Below is a small trained network, with its code and all its weights. Each question gives an input and a class and asks what happens when units are switched off, that is, made to give their printed mean instead of their output.

import numpy as np


def w(rows, s, z=0):
    codes = np.array(rows[::2]) - 128.0
    scale = np.full(codes.shape[1], s)
    scale[-1] = z or s
    return codes * scale


def f(y):
    return y / 2 * (1 + np.tanh(0.7978845608 * (y + 0.044715 * y**3)))


def log_softmax(a):
    a = a - a.max(-1, keepdims=True)
    return a - np.log(np.exp(a).sum(-1, keepdims=True))


def net(x, mask):
    res = np.array(x, float).reshape(1, 5) / 4 @ E
    y = f(res @ A[0][:, :-1].T + A[0][:, -1])
    res = res + np.where(mask, y, B[0][:, -1]) @ B[0][:, :-1]
    return log_softmax(res[-1] @ U[:, :-1].T + U[:, -1])


A, B = {}, {}
E = w([
[102,69,249],'x0',
[128,130,127],'x1',
[250,73,126],'x2',
[129,129,128],'x3',
[89,2,73],'x4',
],0.0077)
A[0] = w([
[10,164,151,138],'N1',
[100,43,82,169],'N2',
[122,83,254,143],'N3',
[19,167,122,171],'N4',
[124,78,211,159],'N5',
[190,199,199,223],'N6',
[156,77,111,251],'N7',
[160,187,156,215],'N8',
[156,201,161,194],'N9',
[238,84,175,51],'N10',
[61,111,198,141],'N11',
[160,157,38,192],'N12',
],0.0093,0.0026)
B[0] = w([
[244,95,90,244],'N1',
[90,58,190,246],'N2',
[75,212,13,253],'N3',
[238,40,86,245],'N4',
[90,206,58,217],'N5',
[86,59,127,236],'N6',
[104,124,106,216],'N7',
[79,38,133,197],'N8',
[73,2,157,205],'N9',
[205,128,56,211],'N10',
[153,166,71,206],'N11',
[43,197,84,249],'N12',
],0.0068,0.0047)
U = w([
[255,116,97,93],'0',
[61,213,76,77],'1',
[113,124,138,204],'2',
[66,64,183,127],'3',
[127,137,142,196],'4',
[146,165,213,3],'5',
],0.013,0.0065)

Each question gives the input, the list of numbers given to net, and the class t.
The units are the neurons (one row each of A and B). Each row of codes is followed by its name. A weight is (code - 128) times the scale printed after its matrix; where a second scale follows, it is the last column's (A, B and U).
mask holds one flag per neuron, in row order. A switched-off neuron (its flag False) gives its mean, the last column of its row in B, instead of its output. The means were averaged over made-up inputs and are rounded, as every weight is.
A unit's drop is (log p(t) with every unit on - log p(t) with that unit switched off) / (log p(t) with every unit on - log p(t) with every unit switched off).
The circuit of an input: a set's keep is (log p(t) with only the set's units on - log p(t) with every unit switched off) / (log p(t) with every unit on - log p(t) with every unit switched off). Starting from all 12 units, units are removed one at a time, each time the one whose removal leaves the highest keep (on an exact tie, the one counted first), for as long as the keep stays at least 0.8.
circuit, biggest first: the units of the circuit, biggest drop first
k most important neurons: the k neurons with the biggest drops, biggest first
drop of u: that unit's drop, to one decimal
input [-5,-6,5,-2,-3], class 4: circuit, biggest first	N4, N1, N3
input [-8,1,6,5,-1], class 1: circuit, biggest first	N12
input [4,0,-2,-4,-7], class 3: circuit, biggest first	N9, N6
input [7,0,-8,-5,1], class 0: circuit, biggest first	N1, N4
input [-6,-2,-6,0,0], class 0: circuit, biggest first	N4, N1
input [8,-7,-3,8,-6], class 1: 3 most important neurons	N3, N5, N11
input [3,-4,-7,7,-3], class 0: circuit, biggest first	N1, N4
input [6,-5,5,1,-7], class 3: 3 most important neurons	N6, N9, N8
input [-3,-4,4,5,6], class 3: circuit, biggest first	N2, N1
input [-7,1,-7,7,3], class 0: 3 most important neurons	N4, N1, N3
input [0,0,6,5,8], class 3: 2 most important neurons	N2, N1
input [8,-6,2,-4,4], class 1: circuit, biggest first	N3, N5
input [7,-8,-6,3,7], class 4: 4 most important neurons	N1, N4, N2, N12
input [4,2,-5,0,-7], class 3: circuit, biggest first	N9
input [-2,3,-6,1,-7], class 3: 3 most important neurons	N9, N8, N6
input [8,4,-2,-2,-7], class 1: 4 most important neurons	N3, N5, N11, N2
input [-5,4,3,-3,-8], class 3: drop of N6	0.1
input [5,-2,-6,6,5], class 0: drop of N1	0.4
input [7,7,-3,4,4], class 1: drop of N5	0.2
input [7,4,1,-1,1], class 1: most important neuron	N3
